| -10 |  23 |  -1 | -18 | -23 | -10 | -29 |   5 |  18 |   1 |   2 | -12 |   8 |  11 |  -3 | -16 |   9 |  21 |  -8 |  -1 |  13 |  -2 |  -1 |  29 |  -6 | -16 |   6 |  10 |   3 |   2 |  -4 |   4 |  -1 |  -3 | -10 | -11 |  -3 | -16 | | <64>/Q951
|  -2 |  14 |  -1 | -18 |  -2 | -13 | -13 |   4 |   8 |   7 |   4 |  -6 |   5 |   4 |  -3 |  -4 |   8 |  22 |  -1 |  12 |  17 |  -9 |   0 |  22 | -12 |  -6 |   6 |   0 |  -6 |  -5 |  -6 |   7 |   5 |  -2 |  -5 |   8 |  -5 |  -3 | | <63>/Q931
|  -3 |  20 |  -1 | -25 |   0 | -21 | -13 |  12 |  12 |   8 |   7 |  -8 |  10 |   4 |  -6 |  -2 |   6 |  31 |  -3 |  18 |  20 | -13 |  -2 |  30 | -19 | -15 |   3 |  -1 |  -2 |  -4 |  -6 |   9 |   6 |  -1 |  -5 |  14 |  -1 | -10 | | <63>/Q931
|   1 |  12 |   0 | -20 |  -7 | -18 | -10 |   7 |   7 |   5 |   6 |   2 |   3 |   2 |  -6 |   4 |   3 |  18 |  -4 |   4 |  14 | -10 |  -2 |  19 | -18 | -15 |   2 |   0 |  -8 |  -1 |  -8 |   7 |   5 |   0 |  -4 |  14 |  -1 |   2 | | <63>/Q644
|   0 |  20 |  -2 | -17 |  -6 | -11 |  -8 |   5 |   9 |   6 |   4 |  -1 |   4 |   1 |  -6 |  -1 |   7 |  18 |  -7 |  10 |  14 |  -7 |  -1 |  19 | -13 | -16 |   1 |   0 |  -4 |   1 |  -6 |   5 |   3 |  -2 |  -2 |   9 |   1 |  -4 | | <63>/Q931
|   2 |  18 |  -1 | -18 |  -7 | -14 | -11 |   4 |   6 |   5 |   6 |  -4 |   3 |  -1 |  -7 |  -2 |   7 |   6 |  -4 |   7 |  15 | -10 |  -1 |  19 | -14 | -16 |  -1 |   1 |  -5 |  -4 |  -9 |   5 |   6 |  -1 |  -3 |  12 |  -3 |  -3 | | <63>/Q931
|  -1 |  15 |  -2 | -19 |   7 | -22 |  -9 |   8 |  14 |   6 |   2 |   3 |   4 |   3 |  -5 |  -1 |   3 |  21 |  -6 |  15 |  14 | -12 |   1 |  24 | -15 | -18 |   1 |  -5 |  -8 |  -3 |  -4 |   8 |   4 |   1 |   4 |  22 |   0 |   1 | | <63>/Q644
|  -4 |   8 |   0 | -18 |  -1 | -18 | -16 |   0 |   9 |   5 |   2 |  -1 |   2 |   2 |  -4 |  -8 |   4 |   7 |   0 |  11 |  10 | -12 |   1 |  14 | -19 |  -8 |   4 |  -1 |  -4 |  -8 |  -7 |   6 |   4 |   1 |  -3 |  14 |  -6 |   0 | | <63>/Q603
| -10 |   0 |   2 |  -7 |   3 | -10 | -39 |  19 |   5 |  -4 | -15 | -17 |  21 |   8 |   9 | -25 |  -6 |   8 |   4 |  14 |   4 |   4 |  -3 |  26 |   3 |  30 |   5 |  -7 |  12 |   3 |   5 |  -5 |   2 |   0 |  20 | -21 | -23 | -25 | | <64>/Q284
|   0 |  15 |  -1 | -21 | -10 | -14 |  -4 |  -1 |  12 |   7 |  13 |  -5 |  -3 |   1 |  -8 |   5 |   9 |  19 | -12 |  -4 |  14 | -11 |   2 |  17 | -20 | -17 |   1 |   8 |  -9 |  -8 |  -7 |  13 |   5 |  -1 | -23 |  12 |   2 |  -4 | | <63>/Q931
|  -3 |  17 |   0 | -16 |  -4 | -17 |  -6 |   7 |   5 |   6 |   5 |   1 |   6 |   0 |  -8 |   2 |   4 |  14 |  -3 |  20 |  17 | -11 |   1 |  20 | -17 |  -4 |   1 |  -4 |  -3 |  -3 | -11 |   4 |   3 |  -2 |   3 |  16 |  -3 |  -3 | | <63>/Q644
|   2 |  16 |  -1 | -16 | -20 |  -7 | -31 |  -1 |  13 |   2 |   3 | -13 |   7 |   7 |  -3 |  -2 |  10 |  21 |  -5 | -10 |  14 |   3 |   1 |  16 |   1 | -20 |   3 |   8 |  -6 |  -2 |  -4 |   1 |   1 |   1 | -11 |  -8 |  -8 |  -9 | | <64>/Q161
| -11 |  14 |  -2 | -13 | -14 |  -8 | -27 |   1 |   9 |   3 |   2 | -19 |   6 |   2 |   0 | -16 |   8 |  10 |  -2 |   0 |  14 |  -5 |   0 |  22 |  -7 |   7 |   5 |   9 |   2 |  -2 |  -7 |   5 |   3 |  -2 | -16 | -13 | -13 | -18 | | <64>/Q951
|  -9 |  13 |  -1 | -11 | -17 | -10 | -28 |  -3 |  17 |   4 |   0 |  -8 |  -2 |   3 |  -3 | -10 |   7 |  11 | -11 |  -4 |  14 |  -6 |   5 |  24 |  -6 |  -1 |   7 |  11 |  -4 |  -3 |  -4 |   6 |   4 |   1 | -10 |  -6 | -11 |  -9 | | <64>/Q951
|  -6 |  12 |   0 | -17 | -22 |  -7 | -29 |   4 |  14 |   3 |   5 | -16 |   8 |   9 |   0 |  -4 |   6 |  25 |  -8 | -10 |  19 |   1 |   0 |  27 |  -4 |   0 |   4 |  11 |  -1 |  -1 |   1 |   8 |   1 |  -4 | -17 | -16 | -14 | -20 | | <64>/Q284
| -10 |   7 |  -1 | -11 | -19 |  -7 | -28 |   7 |  11 |  -1 |  -2 | -17 |   9 |   8 |   1 | -15 |   8 |  16 |  -2 |  -8 |   8 |   3 |  -2 |  26 |   2 |  -5 |   6 |   9 |   1 |   0 |  -2 |   5 |   4 |  -1 | -13 | -19 |  -8 | -11 | | <64>/Q284
|   1 |  15 |   0 | -25 |  -1 | -20 | -13 |   4 |  11 |   8 |  11 |   1 |   2 |   3 |  -5 |  -1 |   1 |  15 |  -7 |  11 |  17 | -12 |  -2 |  22 | -23 | -11 |   2 |   1 |  -6 |  -6 |  -6 |   9 |   3 |  -1 |  -5 |  20 |  -1 |  -5 | | <63>/Q644
|  -7 |   6 |   0 | -11 | -17 |  -8 | -28 |   4 |   9 |   1 |   0 | -19 |   7 |   5 |   1 | -10 |   7 |  15 |   0 |  -6 |  10 |   1 |   1 |  19 |  -3 |  -2 |   4 |   9 |   1 |  -4 |  -1 |   3 |   2 |   0 | -16 | -13 | -11 | -16 | | <64>/Q284
|  -2 |  23 |  -2 | -15 | -19 |  -5 | -35 |  -5 |  14 |   4 |   2 | -12 |   5 |  10 |   4 |  -7 |  11 |  21 |  -8 |  -7 |  19 |   2 |   1 |  23 |  -4 | -11 |   5 |   9 |  -4 |  -1 |  -2 |   0 |   1 |  -2 |  -9 | -13 | -14 | -14 | | <64>/Q161
|  -3 |  20 |  -1 | -18 |   5 | -12 | -11 |   6 |   8 |   6 |   4 |  -1 |   6 |   3 |  -7 |  -6 |   4 |  17 |  -4 |  16 |  13 | -10 |  -1 |  19 | -14 | -23 |   2 |  -2 |  -7 |  -2 |  -6 |   5 |   4 |   1 |   3 |  14 |   2 |  -2 | | <63>/Q931
|  -3 |  20 |  -1 | -19 | -28 |  -8 | -27 |   1 |  17 |   4 |   7 |  -9 |   9 |  12 |  -2 |  -2 |   8 |  27 |  -6 |  -2 |  17 |   0 |  -4 |  31 |  -2 | -25 |   7 |  11 |  -3 |   0 |  -3 |   5 |   2 |  -6 | -16 |  -9 |   0 |  -9 | | <64>/Q161
|   3 |  24 |  -1 | -27 |  -3 | -23 | -12 |   6 |  13 |  10 |  11 |   4 |   4 |   6 |  -9 |   9 |   5 |  28 |  -8 |  10 |  22 | -14 |   3 |  21 | -24 | -21 |   2 |  -2 |  -9 |  -5 |  -6 |   8 |   2 |   0 |  -3 |  22 |  -2 |  -2 | | <63>/Q644
|  -5 |  14 |   1 | -15 | -12 | -11 | -31 |   0 |  10 |   2 |   4 | -12 |   3 |   5 |  -1 |  -9 |   3 |  11 |   3 |   2 |  17 |  -6 |   4 |  17 | -13 |  12 |   5 |   7 |   2 |  -7 |  -2 |   4 |   0 |  -2 |  -9 |  -8 | -19 | -22 | | <64>/Q951
|  -3 |  14 |  -1 | -18 |  -7 | -15 | -13 |  -2 |   7 |   6 |   8 |  -7 |   1 |  -2 |  -6 |  -5 |   5 |  12 |  -6 |   6 |  17 |  -9 |  -1 |  20 | -15 |  -1 |   2 |   6 |  -5 |  -6 |  -8 |   7 |   5 |  -1 | -12 |   7 |  -6 |  -9 | | <63>/Q931
|  -4 |  17 |  -3 | -15 | -31 |  -7 | -29 |  -1 |  20 |   3 |   5 | -10 |   8 |  13 |  -3 |   0 |  13 |  26 | -12 |  -8 |  15 |   3 |  -3 |  32 |   5 | -25 |   5 |  12 |  -4 |   6 |   0 |   5 |   1 |  -2 | -12 | -12 |  -2 |  -7 | | <64>/Q161
| -12 |  14 |  -1 | -16 | -17 | -11 | -32 |   4 |  16 |   2 |   1 | -15 |   6 |   9 |  -1 | -15 |   7 |  19 |  -8 |  -3 |  16 |  -4 |   3 |  31 | -10 |   9 |   6 |  10 |   1 |  -2 |  -1 |   7 |   2 |  -2 | -11 | -13 | -15 | -20 | | <64>/Q951
|   1 |  16 |  -1 | -24 |  -4 | -22 | -16 |   4 |  10 |   8 |   9 |   1 |   2 |   3 |  -4 |  -3 |   3 |  14 |  -5 |   8 |  17 | -14 |  -2 |  16 | -22 | -12 |   2 |   0 |  -7 |  -6 |  -9 |   6 |   4 |   1 |  -5 |  18 |  -6 |  -2 | | <63>/Q644
|  -6 |  18 |  -1 | -17 |  -3 | -21 | -14 |  -2 |  13 |  10 |   2 |  -5 |  -1 |   1 |  -4 | -12 |  11 |  14 |  -2 |  13 |  13 | -15 |   8 |  15 | -17 | -16 |   6 |   1 |  -8 |  -6 | -11 |   7 |   7 |   1 | -13 |  16 |  -4 |   1 | | <63>/Q603
|  -3 |  23 |  -1 | -19 | -26 |  -2 | -25 |  -9 |  16 |   5 |  12 | -12 |  -1 |   6 |  -5 |  -3 |  14 |  24 | -10 | -14 |  18 |  -1 |   1 |  24 |  -6 | -21 |   5 |  16 |  -7 |  -4 |  -4 |   6 |   0 |  -2 | -25 |  -8 |  -6 |  -8 | | <64>/Q161
| -16 |  10 |   2 | -10 |   5 | -13 | -40 |  18 |   9 |  -4 | -14 | -16 |  15 |   8 |   7 | -32 |  -2 |  11 |  -1 |  15 |  11 |  -2 |  -1 |  29 |  -6 |  35 |   8 |  -3 |  11 |   5 |   0 |  -1 |   2 |   0 |  20 | -15 | -25 | -25 | | <64>/Q951
|  -6 |  14 |   0 | -15 | -17 |  -5 | -26 |  -1 |  13 |   2 |   8 | -14 |   6 |   8 |   0 |  -9 |   7 |  19 |  -7 |  -6 |  14 |   2 |  -1 |  26 |  -3 |  -5 |   5 |  12 |  -2 |  -3 |   2 |   7 |   2 |  -3 | -19 | -14 |  -6 | -15 | | <64>/Q284
|  -8 |  15 |  -1 | -15 | -20 | -10 | -29 |   1 |  11 |   0 |   3 | -12 |   7 |   7 |  -1 | -12 |   4 |  12 |  -4 |  -2 |   8 |  -2 |  -3 |  20 |  -6 | -11 |   4 |   9 |   2 |  -1 |  -3 |   2 |   0 |  -1 | -13 |  -9 |  -8 | -14 | | <64>/Q284
| -10 |   6 |   3 | -10 | -22 | -11 | -28 |   2 |  12 |   2 |   0 | -10 |   8 |   7 |   0 | -12 |   4 |  10 |  -3 |   1 |   9 |  -4 |   2 |  23 |  -6 |   8 |   5 |   9 |   1 |  -1 |  -3 |   1 |   1 |  -1 |  -9 | -13 | -15 | -15 | | <64>/Q951
|  -2 |  27 |  -3 | -18 | -25 |  -6 | -30 |  -7 |  18 |   5 |   9 | -13 |   4 |   9 |  -5 |  -4 |  12 |  19 | -12 |  -7 |  20 |  -1 |  -1 |  34 |  -2 | -27 |   3 |  13 |  -5 |  -2 |  -3 |   5 |   3 |  -5 | -19 | -10 |  -4 | -13 | | <64>/Q161
|  -2 |  14 |  -2 | -16 |   1 | -13 | -13 |   5 |  10 |   6 |   0 |  -7 |   5 |   3 |  -3 |  -3 |   9 |  21 |  -6 |   9 |  16 |  -9 |   4 |  24 | -10 | -10 |   1 |   0 |  -7 |  -2 |  -6 |   7 |   5 |   0 |  -1 |  11 |   0 |  -2 | | <63>/Q931
|  -2 |  16 |   0 | -17 | -24 |  -7 | -34 |   0 |  14 |   1 |   4 | -12 |   7 |  10 |   0 |  -5 |   7 |  20 |  -6 | -11 |  15 |   4 |  -4 |  24 |  -2 | -11 |   5 |  11 |  -2 |  -1 |  -2 |   2 |  -1 |  -2 | -14 | -14 |  -9 | -14 | | <64>/Q161
|  -3 |   8 |   0 | -14 |  -4 | -14 |  -2 |   8 |  11 |   8 |   3 |  -2 |   3 |   2 |  -3 |   1 |  10 |  22 |  -4 |  10 |  14 |  -9 |   3 |  25 |  -9 | -15 |   2 |   0 | -10 |  -4 |  -7 |  10 |   9 |  -1 |  -9 |  13 |   3 |   9 | | <63>/Q603
|  -6 |  14 |  -2 | -13 | -24 |  -6 | -22 |  -2 |  15 |   2 |   7 | -15 |   3 |   5 |  -4 |  -5 |  12 |  17 |  -7 | -18 |  12 |  -1 |   0 |  26 |  -3 | -18 |   5 |  15 |  -4 |  -2 |  -2 |   6 |   2 |  -1 | -21 | -11 |  -4 | -10 | | <64>/Q284
|  -6 |  19 |  -1 | -17 | -16 | -10 | -41 |  -1 |  15 |   1 |  -2 | -12 |   9 |   9 |   3 | -15 |   4 |  14 |  -5 |   3 |  17 |  -1 |  -1 |  29 |  -1 |  -2 |   6 |   7 |  -1 |  -2 |  -2 |   0 |   0 |  -2 |  -3 | -11 | -15 | -16 | | <64>/Q161
|  -7 |  11 |  -1 | -12 | -23 |  -9 | -33 |  -1 |  14 |   1 |   2 | -15 |  14 |   8 |  -1 |  -9 |   3 |  12 |   1 |   3 |   9 |   2 |  -3 |  26 |   5 | -10 |   4 |   9 |   4 |  -2 |  -1 |   0 |  -1 |  -2 | -15 | -15 |  -5 | -16 | | <64>/Q284
|   2 |  12 |  -1 | -25 |  -4 | -27 | -19 |   8 |  12 |   4 |   3 |   2 |   6 |   5 |  -7 |   1 |  -3 |  14 |  -5 |  21 |  13 | -12 |   0 |  19 | -21 | -20 |   4 |  -5 |  -6 |  -4 |  -5 |   5 |   3 |   3 |   2 |  20 |  -4 |  -1 | | <63>/Q644
|   3 |  20 |   1 | -25 |  -9 | -20 |  -4 |   5 |   7 |   9 |  12 |   0 |   4 |   1 | -11 |   4 |   7 |  20 |  -2 |  11 |  17 | -14 |  -2 |  20 | -22 | -24 |   0 |   0 |  -7 |  -5 | -12 |   8 |   5 |  -1 | -11 |  19 |   2 |  -2 | | <63>/Q644
|  -2 |  12 |   1 | -20 |   1 | -19 | -11 |  12 |  10 |   7 |   5 |   0 |   8 |   4 |  -3 |  -1 |   2 |  22 |  -2 |  12 |  16 |  -9 |  -3 |  26 | -16 |  -9 |   3 |  -4 |  -4 |  -3 |  -4 |   7 |   3 |   0 |   1 |  14 |  -1 |  -3 | | <63>/Q644
|  -5 |   2 |   0 | -10 |  -6 | -11 | -29 |  13 |   9 |  -2 |  -5 | -13 |  15 |   7 |   4 |  -5 |  -1 |  15 |   0 |   2 |   8 |   4 |  -5 |  27 |   1 |  11 |   4 |   1 |   4 |   0 |   4 |   2 |   1 |  -2 |   3 | -13 | -12 | -18 | | <64>/Q284
|  -2 |  18 |  -1 | -19 |  -5 | -14 | -12 |   1 |   9 |   7 |   6 |  -4 |   2 |  -1 |  -3 |  -8 |   6 |  14 |  -5 |   5 |   8 |  -7 |  -2 |  21 | -13 | -21 |   2 |   5 |  -7 |  -5 |  -7 |   8 |   6 |  -1 | -12 |  11 |   0 |   0 | | <63>/Q931
|  -3 |  15 |   2 | -16 | -20 | -11 | -27 |   2 |  17 |   2 |   1 | -10 |   6 |  10 |  -1 |  -8 |   8 |  22 |  -6 |  -3 |  13 |  -1 |   0 |  24 |  -4 | -21 |   6 |   8 |  -2 |   1 |  -4 |   4 |   1 |   0 | -12 |  -7 |  -2 |  -7 | | <64>/Q161
|  -6 |   4 |   2 |  -3 | -18 |   2 | -21 | -12 |  11 |   3 |   1 | -11 |  -5 |   5 |   7 |  -8 |   8 |   1 |  -6 | -15 |   5 |   3 |   1 |  12 |   7 | -10 |   4 |  15 |  -6 |  -4 |   1 |   5 |   1 |   0 | -21 | -13 |  -3 |  -1 | | <64>/Q284
|  -1 |  17 |  -1 | -20 | -18 |  -8 | -29 |  -6 |  13 |   4 |   8 | -14 |   2 |   4 |   1 |  -4 |  10 |  20 |  -7 | -11 |  16 |   0 |  -4 |  25 |  -2 | -16 |   2 |  14 |  -7 |  -6 |  -2 |   8 |   2 |  -3 | -25 |  -7 |  -8 |  -9 | | <64>/Q161
|  -9 |   7 |   0 | -10 | -13 |  -7 | -33 |   7 |  12 |  -2 |  -2 | -14 |   8 |   8 |   4 | -15 |   2 |   7 |  -5 |  -1 |  10 |   2 |  -3 |  30 |   0 |   7 |   6 |   8 |   2 |  -1 |   0 |   3 |   2 |  -2 |  -6 | -17 | -13 | -15 | | <64>/Q284

|   6 | -12 |  12 |   3 |   9 |   0 |  12 |  -3 |  -2 | -15 |  15 |   1 |   5 |   5 | -12 |  24 |   9 |  -8 |   0 |  -7 |   4 |  -1 |   3 |   1 |   7 |  14 |   4 | -21 | -15 |  17 |  -3 |   6 |  -7 |   9 |   2 |   4 |  -2 |  53 | | N/Q204
| -12 |  12 |  -3 |   0 |  -8 |   6 | -10 |   4 |  -6 |  -2 | -10 |  -5 |  25 |  -4 |  -6 |   1 |   1 |  16 |   2 |   8 |  -4 |  -5 |   0 |  -6 |   6 |  -4 |   3 |  24 |   6 |  -7 |   3 |  -7 |   5 | -27 |   5 |  13 |  17 |  11 | | E/Q573
|  16 |   9 | -10 | -10 |  14 |  -8 | -11 |  -1 |   2 |   5 |  30 |  -1 | -28 |   2 |  -8 | -12 |   3 |  -5 |   1 | -13 |   0 |   5 | -10 |   5 |  -7 |  -2 |  -1 | -37 | -16 |  -1 |   0 |  15 |  -4 |  23 |  -2 |  -9 |   0 |  -4 | | M/Q609
|  10 | -10 | -15 |  -6 |  -6 |  -7 |   0 |  10 |  -1 |  -1 |  25 |  -3 |  18 |   9 | -18 |  23 |   4 |  -9 |  -6 | -16 |  -4 |  -2 | -16 |  -8 |  -8 |  14 |  -3 | -12 | -24 |   6 |   1 |  21 |  -6 | -11 |  -7 |  18 |  15 |  53 | | E/Q573
|  20 |  -6 |   1 |  -2 |   4 | -11 |   0 |  -3 |  -4 | -19 |  35 |  -3 | -45 |  16 | -20 | -11 |  11 |  -6 |  -2 | -21 |   4 |  -2 | -13 |  -5 |  -4 |  20 |   4 | -41 | -22 |  -1 |  -4 |  18 |   1 |  10 |  -9 |  -8 |  -7 |  10 | | M/Q609
|  12 |  14 | -19 |  -3 | -12 |   0 |   2 |  14 |   2 |  17 |   5 |  -5 |  -7 |   5 |  12 |  18 |  -5 |   4 |   2 |  -8 |  -8 |  -2 |  -9 |  10 |  -3 |   4 |   1 |   2 | -19 |   7 |   5 |   0 |  -8 |  -7 |   0 |  22 |  14 |  17 | | E/Q175
